Small tables with named rows and columns. After each table, cells are looked up by row and column.

Table Zuf
cols = Galume, Zeveb, Sufemu
Masotuv: [91, 42, 91]
Tuva: [88, 77, 78]
Kovivi: [78, 84, 101]
Pag: [101, 120, 108]
Figik: [95, 52, 79]
Zamu: [104, 105, 28]
Denozad: [102, 121, 161]
Lep: [117, 134, 208]
Sak: [144, 64, 118]
Fudafa: [118, 122, 14]
Kig: [83, 133, 116]
Pebebof: [83, 80, 63]
Zak: [112, 72, 145]

Zeveb of Masotuv is 42
Galume of Zamu is 104
Galume of Sak is 144
Sufemu of Kig is 116
Galume of Zak is 112
Galume of Denozad is 102
Sufemu of Tuva is 78
Zeveb of Pebebof is 80
Zeveb of Denozad is 121
Zeveb of Kig is 133
Zeveb of Fudafa is 122

Nugotot
cols = Kem, Vup, Finan, Bibemo, Mak
Dif: [639, 648, 643, 649, 654]
Fadanev: [178, 610, 338, 684, 901]
Gara: [331, 623, 439, 672, 819]

Finan of Fadanev: 338
Kem of Gara: 331
Kem of Dif: 639
Mak of Dif: 654
Finan of Dif: 643
Vup of Dif: 648
Finan of Gara: 439
Bibemo of Gara: 672
Mak of Gara: 819
Kem of Fadanev: 178
Bibemo of Dif: 649
Vup of Fadanev: 610
Bibemo of Fadanev: 684
Mak of Fadanev: 901
Vup of Gara: 623

Pud.csv
,Boz,Miro,Todezo,Tes,Posa,Val,Fuvodi
Bege,7206,-31086,-14354,-14998,1266,-26028,-5509
Berom,-20145,-6414,-18358,-19165,-65452,-26197,-26458
Vusune,-4198,-22776,-12159,-14387,-13167,-20139,-10725
Vafino,-37328,-10291,-22240,-24125,10445,-25637,-18185
Lef,19338,-34297,7356,-16337,-27724,-34187,-2723
Ramego,-41087,-2343,-15332,-28475,-9483,-17177,-28157
Livazes,1950,-38298,31033,-30548,10348,-53849,7528
Kiro,-40537,32977,-11007,-30549,-52870,-26128,-26285
Demefog,-41437,-31028,17601,-35565,8284,-2789,-32609
Riv,-17579,-38702,-51012,1743,4069,-2481,-11866
Nasevu,-38516,-19412,-29123,-17579,18248,-11662,-22625
Tupo,6232,-23318,-16626,-8640,-76844,-6393,-19768
Fofireg,-11893,-37951,86062,-31748,35298,-43760,1966

What is the Tes of Fofireg in Pud?
-31748
What is the Posa of Fofireg in Pud?
35298
What is the Tes of Tupo in Pud?
-8640
What is the Miro of Livazes in Pud?
-38298
What is the Fuvodi of Nasevu in Pud?
-22625
What is the Val of Fofireg in Pud?
-43760
What is the Boz of Nasevu in Pud?
-38516
What is the Fuvodi of Livazes in Pud?
7528
What is the Tes of Bege in Pud?
-14998
What is the Tes of Ramego in Pud?
-28475
What is the Val of Demefog in Pud?
-2789
What is the Tes of Vusune in Pud?
-14387
What is the Val of Bege in Pud?
-26028
What is the Todezo of Nasevu in Pud?
-29123
What is the Posa of Bege in Pud?
1266
What is the Todezo of Kiro in Pud?
-11007
What is the Tes of Lef in Pud?
-16337
What is the Posa of Demefog in Pud?
8284
What is the Boz of Ramego in Pud?
-41087
What is the Val of Riv in Pud?
-2481

Liru:
,Nul,Bogoma,Pok,Suzog,Taz,Tof,Nebu
Duk,122,77,117,128,132,131,101
Bososub,104,81,106,194,79,170,109
Feduvo,206,96,118,108,92,125,76
Luk,76,97,72,81,105,116,95
Lev,63,81,193,118,164,160,98
Laz,92,66,86,108,112,184,108
Zumaga,101,109,72,137,90,55,109

Tof of Bososub = 170
Pok of Lev = 193
Nul of Luk = 76
Tof of Laz = 184
Nebu of Laz = 108
Bogoma of Zumaga = 109
Nul of Laz = 92
Bogoma of Lev = 81
Pok of Laz = 86
Nebu of Duk = 101

Rubuvub:
	Zad	Vafitet	Memot	Tanuba	Bolovuk
Samodug	99	231	101	129	82
Bel	165	119	117	117	181
Rirurur	41	139	87	90	93
Maz	139	106	100	108	94
Sumu	1	82	134	102	133
Bibemu	95	162	130	106	50
Dinuk	118	152	142	85	155
Dufez	109	40	124	91	72
Dovoma	60	60	133	127	26
Daralid	132	65	15	126	105
Luz	247	193	130	109	66
Nofo	54	160	110	160	69
Nad	16	124	82	159	40
Nunire	88	236	93	157	185

Sumu, Zad -> 1
Samodug, Bolovuk -> 82
Dufez, Tanuba -> 91
Sumu, Vafitet -> 82
Dinuk, Memot -> 142
Luz, Tanuba -> 109
Dinuk, Zad -> 118

Table Sus
           Fis  Bibanu    Sud  Posev  Zabovad    Fef  Soduduf    Rer  Nekon
Viseku   -52.2     3.7  -25.8  -14.7     53.5   19.4     19.0  -50.4   63.5
Mosor    -15.7   -40.4  -23.8  -32.2    -54.0  -44.7    -42.0  -21.2  -55.3
Gir      -31.3   -21.2  -29.9  -25.6    -27.5  -19.3    -28.8  -26.5  -21.2
Tufamag  -51.1    -0.9  -34.0  -19.0     23.6   12.0     -2.8  -38.3   32.9
Zefu      -7.2   -46.9  -23.3  -33.9    -70.5  -57.1    -52.0  -16.9  -75.0

Tufamag, Zabovad => 23.6
Zefu, Posev => -33.9
Viseku, Fis => -52.2
Zefu, Zabovad => -70.5
Viseku, Sud => -25.8
Mosor, Zabovad => -54.0
Mosor, Fis => -15.7

Table Firosan
	Pev	Vun	Sut	Zim	Tel	Tef	Zef
Nir	191	196	186	193	185	197	207
Loka	196	195	63	154	218	233	210
Detumog	201	204	197	207	197	225	233

Tel of Detumog: 197
Tef of Nir: 197
Tel of Loka: 218
Tel of Nir: 185
Pev of Nir: 191
Zim of Nir: 193
Tef of Detumog: 225
Zef of Loka: 210
Zim of Detumog: 207

Table Vuf
|  | Fafik | Vovu | Vudov | Zise | Dutizoz | Tomude | Gumo | Dar | Foleged | Mif |
|---|---|---|---|---|---|---|---|---|---|---|
| Guzuz | 47 | 30 | 44 | 26 | 41 | 23 | 36 | 18 | 34 | 14 |
| Tabofe | 71 | 51 | 43 | 39 | 29 | 27 | 17 | 17 | 2 | 16 |
| Nosu | 15 | 38 | 9 | 41 | 11 | 43 | 16 | 45 | 19 | 51 |
| Vuka | 39 | 7 | 58 | 7 | 57 | 8 | 59 | 7 | 56 | 3 |
| Sis | 38 | 22 | 42 | 23 | 41 | 24 | 42 | 24 | 36 | 25 |
| Zedip | 78 | 16 | 55 | 10 | 50 | 5 | 46 | 4 | 43 | 3 |

What is the Zise of Tabofe in Vuf? 39
What is the Gumo of Tabofe in Vuf? 17
What is the Gumo of Vuka in Vuf? 59
What is the Fafik of Nosu in Vuf? 15
What is the Tomude of Sis in Vuf? 24
What is the Vovu of Zedip in Vuf? 16
What is the Foleged of Zedip in Vuf? 43
What is the Zise of Sis in Vuf? 23

Norikim =
,Bopaz,Dud,Rasi,Funil,Vobuvav,Vedut,Dogi,Pelof
Voz,43.501,12.510,56.402,74.721,53.289,53.752,57.613,56.017
Tadiduz,61.114,52.866,75.174,37.416,50.955,41.035,57.468,28.905
Ler,48.895,34.813,57.827,55.563,47.653,50.108,54.219,53.322
Tal,47.877,44.788,52.210,58.771,43.469,60.933,57.982,47.966
Faloku,43.061,35.005,47.756,36.627,25.127,52.210,40.672,51.878
Bokul,34.999,11.251,56.298,76.779,52.435,60.024,57.840,61.059
Sal,37.956,39.549,42.296,50.386,8.055,61.874,51.874,48.457
Fodutoz,46.371,45.351,49.858,49.572,50.690,52.524,45.735,51.196
Buf,47.389,51.355,23.785,58.206,19.040,47.526,53.972,58.981
Fiv,42.189,30.065,72.738,58.581,53.328,61.347,52.702,36.809
Nagur,39.023,35.612,49.519,35.711,2.175,57.637,42.536,37.611
Los,40.433,43.976,42.367,49.892,9.276,62.184,55.700,49.491

Bokul, Dogi: 57.840
Los, Vedut: 62.184
Tal, Dogi: 57.982
Nagur, Funil: 35.711
Tadiduz, Funil: 37.416
Fiv, Vedut: 61.347
Los, Rasi: 42.367
Fiv, Vobuvav: 53.328
Buf, Vobuvav: 19.040
Buf, Rasi: 23.785
Faloku, Bopaz: 43.061
Tadiduz, Rasi: 75.174
Fodutoz, Pelof: 51.196
Voz, Dogi: 57.613
Fiv, Rasi: 72.738

Midatal
columns: Daf, Bem, Det, Gagon, Zapo, Sitibil, Sared, Nilize, Fitovef
Gis: [4.61, 5.17, 7.95, 4.33, 7.37, 7.02, 5.50, 6.62, 5.79]
Vos: [5.46, 7.66, 6.59, 7.01, 7.12, 7.63, 6.92, 5.75, 5.00]
Bisusum: [4.68, 5.53, 7.93, 4.67, 7.48, 7.33, 5.76, 6.47, 5.67]
Gul: [4.87, 6.70, 7.56, 5.76, 7.59, 7.67, 6.35, 6.30, 5.25]
Gugupi: [6.93, 4.46, 4.12, 5.66, 3.93, 4.40, 5.40, 4.78, 6.58]
Rebi: [6.65, 5.71, 4.79, 6.42, 4.92, 5.76, 6.18, 4.77, 6.04]
Pofi: [6.27, 6.07, 5.59, 6.40, 5.72, 6.67, 6.46, 4.91, 5.82]
Mef: [6.92, 4.11, 4.05, 5.37, 3.75, 4.05, 5.15, 4.86, 6.71]
Kibas: [6.49, 5.92, 5.14, 6.47, 5.30, 6.22, 6.35, 4.80, 5.93]
Vuri: [5.79, 1.88, 6.11, 2.66, 4.67, 4.31, 4.01, 5.76, 7.36]

What is the Det of Kibas in Midatal?
5.14
What is the Sitibil of Gul in Midatal?
7.67
What is the Sared of Gul in Midatal?
6.35
What is the Zapo of Vos in Midatal?
7.12
What is the Det of Gul in Midatal?
7.56
What is the Bem of Pofi in Midatal?
6.07
What is the Bem of Gis in Midatal?
5.17
What is the Det of Gugupi in Midatal?
4.12
What is the Gagon of Pofi in Midatal?
6.40
Which row has the largest Fitovef? Vuri

